In the rows, 128 means zero.
Both labels of each row
[114 110  97 121 128 106 129 113 129 103 132  90 137 139 116 139  71 126
 100 154 148 113 133 119 150 145 115 125 128 132 147 138 140 146 134 136
 106 113  51 132 146 131 122 123 142 153 167 109 129  89 126 121 133 107
 127  98 150 133  53  95  86 110 140 141  99 128 120 140 119 141 130 111
 129]
QH + (38)
[155 120 128 118 133  92 157 106 133 112 143 127 106 141 124 130 106 105
  77 152 132 127 129 126 150 135 108 121 139 132 165 158 156 127 139 152
 134 130 115 142 120 136 123 121 145 119 137 144 109  94 111 122 155 124
 122 104 130 142  61  83 115 132 218 152 116 140 111 135 114 152 107 128
 108]
QH + (34)
[157 102 130 138 118 112 117 135 137 111 131 140 138 127 111 132  89 103
 169 166 143 113 124 127 157 129 106 125 143 121 158 156 140 142 101 120
 133 122  85 129 107 117  75 101 119 130 121 103 155  96 135 157 124 106
 139  96 129 151 109 106  74 102 147 134 162 130  95 125 130 126 133 146
 128]
NF + (38)
[128 130 115 133 135 137 131 135 128 148 144 136 117 123 120 135  96 121
 142 152 140 125 116 132 143 119 118 130 172 113 148 181 135 137 134 132
 136 113  88 157 126 129 106 118 141 123 154 137 142 110 121 134 133 117
 140 103 135 156 121 120 109 133 111 117 145 133 115 135 141 125 125 124
 132]
JT + (38)
[124 116 119 138 139 146 139 131 129 102 120 127 122 111 124 131  75 105
 140 165 147 132 121 132 160 137 137 115 130 133 144 158 120 129 139 133
 139 146  80 130 119 136 111 131 128 155 133 108 132 111 123 151 150 108
 141  99 132 144  87 126 106 119 107 105 133 134 106 127 141 114 141 145
 139]
QH + (38)
[117 123 138 118 113  91 163 103 129 151 133 126 135 133 133 148  67 108
  58 136 125 135 172 129 139 126 117 117 145 146 114 127 134 140 147 141
 117 137 112 134 164 126 141 143 134 138 149 135 114  92 116  99 151 124
 122 136 130 128  58 105 129 131 186 148  78 134 129 148 113 131 116 120
 126]
QH + (34)
[155 123 138 167 117  62 166 119 131 121 100 133 136 129 116 165 147 139
  74  97 125  94  89 126 127 133 126 124 123 137 106 128 130 117 118 138
 129 148 107 133 137 142 131 138 142 118 125 112 104  99 122 131  99 125
 115 127 125 141 154  80 119  90 205 141 101  82 114 143 125 182 115 113
 135]
QH + (39)
[124 127 122 121 107  94 165 105 120 107 138 130 128 125 122 147  97  95
  77 158 151 138 143 132 134 109  97 122 131 159 139 155 135 146 151 149
 128 133  83 131 144 127 144 114 144 143 142 128 119  74 111 112 168 121
 111 119 113 147  43  90 100 106 213 144  90 137 105 134 120 132 124 124
  93]
HZ + (34)
[136 135 131 130 125  89 152 133 121 118 123 129 134 141 126 133 113 152
 101 144 138 122 121 146 141 132 115 126 135 138 144 161 142 132 133 134
 124 142  99 128 141 129 121 109 126 153 132 115 122  94 123 116 143 118
 128 110 126 152 118  95 105 113 196 136 111 131 110 142 117 123 130 121
 138]
HZ + (34)
[130 132 140 125 117  73 159 104 128 115 108 127 130 120 119 167 127 133
  56  84 130  98 119 124 129 133 125 120 133 134 113 141 117 134 141 141
 142 150  98 134 164 155 126 134 138 114 151 114 143 119 134 115 136 115
 101 123 139 148 104  77 123  76 183 145  82 111 124 131 113 175 118 111
 129]
QH + (39)
[142 109 116 146 137  98 117 127 141 124 131 134 110 120 123 130  82 114
 165 165 132 115  96 131 154 137 127 131 145 130 157 155 121 127 133 122
 161 116  72 149 125 128  90 155 139 157 150 124 146 103 125 130 130 118
 134 115 160 145 129  96  84 109  90 100 167 128 110 137 130 126 127 121
 130]
NF + (38)
[136 104 109 103 144 122 129 105 143 114 113 155  87 115 107 151  72 119
 129 179 153  94  86 131 174 121 114 128 131 121 142 153 147 141 163 155
 130 117  51 129 116 139  90 123 141 160 162 100 128  72 114 132 136  99
 148  95 136 148  64  98  63  98 117 111 146 135 117 145 125 153 142 124
 135]
QH + (38)
[150 102 101 128 138 135 116 140 153 117 114 165 134 119 117 112  89 117
 201 167 146 115 105 125 152 133 107 122 137 116 150 156 144 143 128 117
 144 107  85 142 107 130 104 123 158 134 136 121 141 107 125 141 132 112
 142 111 132 152 107 110  68 120 107 105 158 148 117 126 136 148 133 144
 127]
JT + (38)
[139 115 127 112 133 121 130 115 133 148 137 134 153 125 109 131  75  93
 112 174 161 114 134 129 149 135 131 116 153 130 145 123 163 131 141 143
 143  88  92 113 124 127 125 113 124 116 153 133 127  95 127 121 166 120
 132 108 139 143  42  91  79 142 175 146 139 157 113 138 119 144 116 157
 120]
JT + (34)
[131 140 136 135 140 117 151 112 137 114 158 109 128 118 126 143 109 114
  25 151 142 117 133 126 123 148 110 121 132 137 121 173 142 128 144 160
 128 121 118 121 120 117 140 118 133 136 149 138 123  96 114 120 153 122
 126  96 132 124  52 121 130 138 176 149 107 131 109 136 128 133 129 135
 115]
HZ + (34)
[138 125 132 127 116  96 141 116 132 132  99 143 125 128 121 131 152 143
  79  85 128 114 111 119  54 117 107 132 136  95 100 146 127 126 130 128
 123 145 150 131 147 143 122 142 138 115 130 124 129 141 119 125 116 111
 109 159 130 132 158  80 124 103 158 129 112 106 145 132 127 174 114 137
 135]
HZ + (39)
[142  97 155 129 126  58 108 130 117 111 131 139 151 118  60 151  38  82
 124 166 152  63 142  86 158 126 113 105 157 140 160 106 166 137 116 100
 166 107   7 134 176 132  82  99 142 123 162 107 150  67 147 172 139 101
 152  94 155 172  75  29   4  72 182 175 114 139  88 133 119 137 135 124
 148]
JT + (38)
[151 130 116 133 150 118 139 142 142  99 131 127 106 108 119 146  72 108
 144 169 147 118 135 130 152 129 119 127 133 122 163 195 138 135 135 154
 127 118  68 135 111 130 111 112 108 156 139 120 142 107 111 121 137 103
 151  64 133 160  68 116  83 119 140  98 148 127  99 134 144 120 141 127
 126]
HZ + (38)
[148 130 130 121 135 108 170 118 133 105 124 141 129 132 124 152  96 117
  93 160 153 126 134 132 157 136 100 118 135 129 121 172 180 136 150 160
 141 140  87 117 107 123 139 119 136 131 139 122 126  81 103 108 147 114
 119 112 129 149  54  92  98 121 191 137 122 148 104 135 122 153 133 138
 106]
QH + (34)
[145 104 107 134 144 140 122 140 129 113 140 145 140 128 123 133  80 103
 171 161 139 114 100 125 148 121 127 126 142 115 138 155 147 132 123 132
 136 101  81 132 103 117 117 129 126 129 135 123 139  96 153 122 123 120
 141 102 144 144  92 114  88 119 120 116 160 155 106 126 140 130 129 140
 114]
NF + (38)
[157 138 141 146 115  56 169 102 119 126 100 125 140 127 115 152 145 131
  53  93 141 117 103 139 129 132 132 126 128 126  95 132 154 121 125 139
 142 143 125 131 156 146 124 148 137 103 151 131 174 132 128 120 124 133
 123 136 132 135 143  78 115 102 191 143  90 101 132 151 111 207 122 113
 125]
QH + (39)
[129 127 130 117 134  94 172  99 128 114 130 127 154 126 117 138 106  91
  94 163 143 128 138 120 156 119 114 125 127 155 130 152 164 134 140 139
 143 141 101 121 126 118 131  84 138 100 139 134 128  82 120 100 167 117
 126 104 124 136  54  96 102 124 198 170 110 146  97 148  85 163 109 137
 114]
QH + (34)
[146 126 131 120 125  76 157  99 132 117 103 130 130 118 107 143 147 126
  85  92 134 107 160 126 128 139 130 126 121 120 114 132 140 136 119 140
 137 138 126 112 130 154 122 116 130 113 128  97 141 127 120 143 127 131
 114 123 142 119 158  94 119  92 174 149  96 112 145 133 125 178 120 119
 118]
HZ + (39)
[149 117 126 133 152 126 140 122 133 122 144 134 144 135 121 137  94 101
 136 190 138 140 137 138 158 134 115 127 137 131 139 165 154 114 133 147
 140 118 111 125  84 131 122 104 138 111 130 130 162  80 103 100 150 120
 127  96 125 143  45 115  99 125 197 136 138 155 101 127 119 129 126 158
 106]
JT + (34)
[133 124 101 132 142 118 140 117 136 101 109 144 125 133 134 129  32 115
 130 163 141 124 118 135 156 125 116 125 137 139 160 180 140 137 153 154
 133 110  78 130 122 117 121 129 132 146 153 116 131  93 114 128 160 103
 160  78 127 157  62 119  84 130 129 114 141 142 103 135 124 126 132 122
 102]
QH + (38)
[148 130 138 118 116  42 160 104 128 119 101 132 120 121 117 169 138 131
  62  76 128  90  88 119 128 145 131 131 117 130 129 134 127 136 125 138
 144 150  90 136 188 158 122 137 152 127 142 101 134 114 135 116 119 122
 122 135 124 109 157  69 122  83 194 145  84  91 133 148 120 186 126 114
 137]
QH + (39)
[122 132 124 123 123  94 161  92 117  98 121 134 124 137 126 153 110 132
  48 146 149 149 140 131 145 135 131 113 132 152 138 159 141 130 150 168
 130 133 117 131 138 137 146 151 126 141 140 120 113  88 105  98 154 126
 127 103 125 147  41 111 117 116 197 149  91 133 118 130 123 155 121 121
 139]
QH + (34)
[151 119 143 143 131 110 161 115 140 131 134 117 151 133 113 138  99  87
 103 166 143 137 155 137 170 139 110 117 137 139  20 134 154 129 133 158
 133 124 115 119 107 120 128 108 124 122 136 140 131  84 110 110 158 122
 125 110  56 120  55 103 113 122 217 160 119 154 111 135 122 132 120 124
  96]
JT + (34)
[135 131 121 130 135  97 132 113 126 113 141 120 121 131 119 137 104 125
 128 152 138 128 116 129 146 129 121 117 129 137 125 156 134 129 123 137
 145 120  84 133 120 124 128 114 139 138 135 115 137  98 122 123 142 116
 129  99 122 157  88 128 113 100 130 139 119 141 150 145 121 121 133 127
 121]
QH + (34)
[124 148 131 130 110  74 148 108 123 137 105 126 123 122 120 162 150 147
  64  81 119 110 115 127 138 138 137 130 133 125 115 133 144 133 134 141
 133 140 129 105 159 152 128 146 138 133 139 108 119 132 133 111 109 114
 121 134 139 134 145  89 126 107 153 136  81  88 164 138 122 177 119 110
 137]
HZ + (39)
[146 143 139 133 139  83 165 123 118 106 129 117 116  78 134 138 118 113
 108 158 141 157 139 133 150 115 106 127 126 141 125 168 150 129 114 151
 130 141 139 125 112 119 145 117 140 137 143 121 118  90 115 148 148 117
 119 100 117 130  54 118 119 125 216 146 112 125 110 145 134 133 126 151
  87]
HZ + (34)
[138 109 108 138 143 156 130 144 143 133 131 146 146 132 110 126  83 100
 179 152 144 110  95 129 136 129 130 127 142 115 144 140 142 142 131 122
 141  92  92 145  89 131  93 120 111 131 125 117 133  92 134 157 127 106
 166 117 145 143 142 118  84 123  97 108 171 144 117 123 136 132 131 149
 143]
NF + (38)
[143 141 158 118 112  54 159 111 125 111 101 125 129 137 102 160 124 131
  65  94 134 116 117 133 136 133 111 127 132 128 131 133 154 135 131 139
 139 144  95 134 176 139 122 132 151 133 153 119 126 103 121 122 135 110
 119 121 139 136 127  77 105  86 217 154  72 101 130 155 130 188 122  98
 128]
HZ + (39)
[143 121 130 123 130  74 239 102 134 120 134 130 114 138 131 132 114 110
  66 142 122 131 126 124 152 119 112 126 134 142 112 144 154 142 119 150
 129 128 107 133 124 129 127 127 127 123 139 134 116  83 103 108 157  96
 122  72 127 144  61 100 115 120 219 152  97 128 109 146 123 142 106 149
 113]
QH + (34)
[102 131 122 142 124 116 140 123 121 114 139 129 106 125 132 137 107 119
 116 168 137 133 141 138 136 128 118 127 124 138 130 166 141 136 149 141
 131 122 103 128 119 125 132 123 145 141 134 138 131  91 112 123 158 103
 127 103 130 130  61 123 131 136 174 131 108 138 123 134 128 124 129 146
 117]
HZ + (34)
[123 140 135 124 118  85 169 105 123 107 125 100 118 132 133 161 117 124
  47 117 137 113 132 117 130 128 122 140 138 137 114 144 129 135 137 144
 134 146  97 119 158 145 134 123 147 144 147 123 125 105 118 104 149 123
 114 125 124 135  79  94  99 117 186 148  88 119 115 151 114 147 124 121
 120]
QH + (34)
[149 121 155 135  89  62 164 104 131 119 102 135 126 118 110 159 127 136
  40  85 139  90  77 124 122 137 125 134 132 103 107 166 154 130 145 147
 140 144 105 121 153 159 108 141 132 114 146 105 145  93  93 109 119 114
 123 122 139 145 105  68  86  83 191 143  81 119 155 140 125 208 118 106
 130]
QH + (39)
[129 124 129 117 136 112 156 113 130 117 127 129 144 140 127 146 108 107
  74 139 148 134 144 143 139 126 111 127 136 142 130 131 151 134 138 142
 127 123 125 118 136 124 141 120 132 124 148 131 151  92 106 112 158 119
 128 114 132 123  52 124 111 135 184 153 112 147 105 149 128 132 130 133
 114]
HZ + (34)
[158 123 121 105 133  74 148 138 131  94 130 127 128 138 126 159  78  99
  88 149 152 115 126 117 170 144  97 130 138 139  98 185 156 133 129 163
 148 131 108 127 103 124 131 101 133 125 148 125 131  43 110 120 158 112
 123  92 123 138  58  79  51 201 234 159 103 127 108 137 118 134 122 135
 112]
QH + (34)
[152 130 146 130 102  87 185 101 116 106 141 125 135 139 128 133  92 100
  65 195 147 163 159 131 162 128  85 155 138 151 130 151 150 131 136 148
 105 121 119 126 105 116 141 110 161 118 134 121 120  69 114 109 165 119
 122  89 110 157  21 106 120 133 231 166 101 150 105 136 115 119 126 147
  97]
QH + (34)
[152 119 123 139 131 135 127 139 128 130 113 125 106 123 113 147  93 116
 162 144 134 122 101 136 154 109 127 127 140 124 143 175 138 134 137 142
 129 118 104 120 114 126 127 129 134 133 129 119 139  93 137 142 152  93
 131 109 125 140 102 117 106 114 145 129 158 139 114 130 145 125 126 138
 114]
JT + (38)
[111 110 113 115 135 102 133 138 132  99 124 144 110 115 128 138  74 112
 129 128 146 105 121 131 130 129 132 123 133 168 149 147  93 131 153 142
 137 104  57 145 140 133 109 139 137 171 145 113 130 104 135 137 132 144
 146  96 143 144  87 106  74 109 122 115 122 124 106 124 138 113 136 129
 141]
HZ + (38)
[157 112 142 125 134 119 139 122 129 129 128 134 160 141 115 136 109 111
 111 151 142 127 114 142 157 129 126 112 146 118 123 162 158 131 112 138
 131 119 105 128  92 119 117 121 122  96 131 120 158  97 126 130 131 128
 134 111 129 132  87  92 100 114 208 132 139 150  97 121 123 158 113 145
  99]
JT + (34)
[144 133 141 124 121  61 170  83 125 107 107 134 125 124 121 164 128 152
  82 104 127 117  99 123 135 131 122 143 126 134 130 163 134 135 126 134
 136 146 101 138 161 160 123 148 137 134 138 111 135 114 125 129 122 123
 126 125 128 143 154  65 132  79 188 139  88 120 134 174 120 171 120 109
 111]
HZ + (39)
[130 107 111 113 145 135 131 123 142  95 128 164 118 118 107 156  57 114
 119 170 156 106  99 133 163 137 106 122 152 118 156 171 148 141 158 160
 146  91  42 143 113 138 100 121 166 164 182 179 131  71 122 129 165 120
 137  95 145 163  51  90  56 109 128 116 128 140 104 167 130 122 134 123
 140]
QH + (38)
[152 117 142 122 160 105 145 118 127 108 153 123 153 134 107 126  96  82
 108 201 147 167 151 127 157 123 109 118 129 141 126 141 165 124 115 101
 137 117 125 121  94 123 128 112 133 109 141 133 140  75 106 120 159 126
 134 109 122 145  55  99 108 133 238 162 135 154 101 130 123 136 118 149
 108]
NF + (34)
[179 120 148 128 144  44 159 107 127 105 111 138 141 115 119 167 138 119
  94 106 125  97  91 127 156 138 139 127 128 106 115 164 147 120  94 132
 150 131  94 136 133 142 110 125 134  99 121 107 162 103 111 128 117 109
 108 117 142 146 155  74 103  75 226 127 123 113 119 141 123 178 116 130
 121]
NF + (39)
[166  98 113 136 137 135 130 126 137 111 125 126 152 115 111 125 100  97
 162 151 139 105  98 121 137 130 130 125 148 101 167 129 141 129 131 118
 150 101  67 113 115 126  97 122 130 124 124 129 143 105 131 139 130 123
 139 113 146 153 109  78  73 119 119 126 147 135 110 136 119 134 135 136
 143]
JT + (38)
[129 123 140 125 130  70 220 133 126 108 129 125 132 132 120 164 102  94
  50 166 156 122 145 132 151 127 110 139 150 158 115 166 164 134 145 165
 127 145 100 120 129 123 134 111 142 103 152 118 117  69 103  99 183 116
 121  88 126 140  33  82 112 119 244 169  87 113 118 147  96 153 117 133
 111]
QH + (34)
[161 115 135 127 123  88 168 125 133 136 123 134 154 122 115 150 149 133
  88 109 134 124 104 128 124 147 136 133 108 114  91 131 155 117 114 128
 156 141 141 123 122 141 123 121 129  94 120 116 135 141 131 133 124 127
 123 146 126 138 143  91 123 116 198 101 127 104 134 134 116 191 123 134
 116]
JT + (39)
[137 145 125 130 149 123 162 122 136 113 139 127 129 127 121 138  88 113
 101 160 147 151 141 135 151  97  91 121 134 125 109 194 157 135 146 195
 130 147 130 116 104 122 131 118 139 132 133 135 126  92 106 113 164 119
 125 104 129 136  48 126 116 150 164 127 120 137 110 126 129 129 125 147
 105]
HZ + (34)

Both labels of each row
[132 144 141 124 134 121 117 135 120 118 132 114 151 125 125 123 109 124
 102 134 124  47 134 144 149 114 147 134 127 131 148 117 120  93 134 159
 131 117 144 110 136 116 137 117 144 113 143 190 143 128 131 113 125 148
 135 127 130 138 116 132 121 117 158 159 114 121 153 127 142 153 189 166
 147]
(91) + [63]
[131 102 148 133 117 160 154 128 115 102 132 120 108 138 118  90 146 149
 120 140 102 184 138  84 119 105 112 128 119 103 133 126 143 158 145 123
 134 122 129 152 113 145 116 109 104 144 140 107 135 118 181 128 118 117
 150 115 133 103 112 120 127  92 127 113 155 135 115 130 104 158 129 130
 123]
(97) + [61]
[155 105  80 117 109 164 138 141 194 111 134 121 112 130 116 102 122 135
 143 130 134 231 129  79 132 142 122 122 123 117  99 121  88 160 130  98
 132 124 164 129  91 117 129 118 120 125 109 113  95 107 124 123 115 123
 131 115 158  81 111 130 102 140 106 137 144 127 123 138 112 132 114 138
 106]
(91) + [61]
[124 139 103 119 169  97 121 124 159 119 125 122 133 110 120 136  55 103
 131 118 135  67 119 111 121 150 132 128 140 134 128 128  87 107 141 123
 122 124 149 120 115  98 129 128 143 120 132 173 131 129 106 111 132 127
 141 138 128 126 110 122 105 105 140 146 116 117 146 131 149 122 179 151
 118]
(91) + [63]
[146 120 105 137 139 104 138 121 126 111 152 120 147 126 151 109  67 123
 144 136 120  46 143  97 125 129 121 102 125 118 158 113 154 124 127 112
 130 101 120 160 140 140 117 136 167 117 155 147 165 133 133 125 134 116
 149 127 123 128 117  96 128  93 116 140 107 117 125 125 130 125 167 162
 139]
(94) + [63]
[131 130 125 128 108 147 151 125 127  90 126  92 144 136 146 108 123 129
 119 128  88 168 135  82 109 151 112 127 117  92 128 124 119 155 112 166
 137 105 118 147 121 141 129  82 118 111 130 126 136 144 127 140 124 111
 158 110 121  89 110  97 112 112 113 105 142 112 114 133 107 164 119 136
 131]
(97) + [61]
[131 145 125 118 128 135 104 130 150 128 122 130 130 133 136 137 134 122
 135 127 136 134 121 134 149 116 133 132 131 138 106 111 102 114 136 148
 134 139 145  96 140 114 137 111 138 107 125 125 111 125 124 123 111 148
 114 114 138 136 141 138 119 149 128 142 125 136 142 152 141 130 136 142
 137]
(91) + [63]
[ 95 111 152 117 129 169 138 139 130 132 131 109  92 146 106  63 195 151
 116 146 114 212 116 182 163  79 120 180 110 143 138 133 105 131 101 178
 131 140 137 118 149 131 137 116 130 113 127 137 138 123 155 129 145 154
 133 126 146 115  96 156 125 116 138 152 170 124  92  95 115 203 141 152
 190]
(91) + [61]
[134 147 125 109 137 100  97 125 141 119 128 132 141 118 129 149  95 113
 136 128 144  81 119 126 141 151 137 136 140 141 127 134  90 107 137 134
 132 119 137  87 109 114 132 150 138 128 124 141 105 131 120 131 108 146
 130 137 123 145 137 134 116 109 153 151 122 122 160 118 137 118 169 126
 109]
(91) + [63]
[131 130 120 119 138 123 119 125 147 117 136 135 133 115 130 108  85 124
 166 141 144  68 127 129 151 126 135 137 136 136 137 127 111 111 136 111
 127 118 140 124 118 120 133 135 146 118 133 161 126 120 121 114 123 131
 134 139 132 139 115 134 119 109 167 150 118 117 144 120 151 139 173 153
 132]
(91) + [63]
[136 137  94 132 144 118 107 124 155 103 142 125 155 118 130 145  60 107
 152 127 136  45 130 107 152 145 136 114 129 126 132 151  99 102 142 127
 141 107 146 105 119 105 125 136 162 100 134 202 120 128 115 115 106 139
 133 133 117 125 134 133 107 125 145 154 102 110 161 138 151 119 177 163
 113]
(91) + [63]
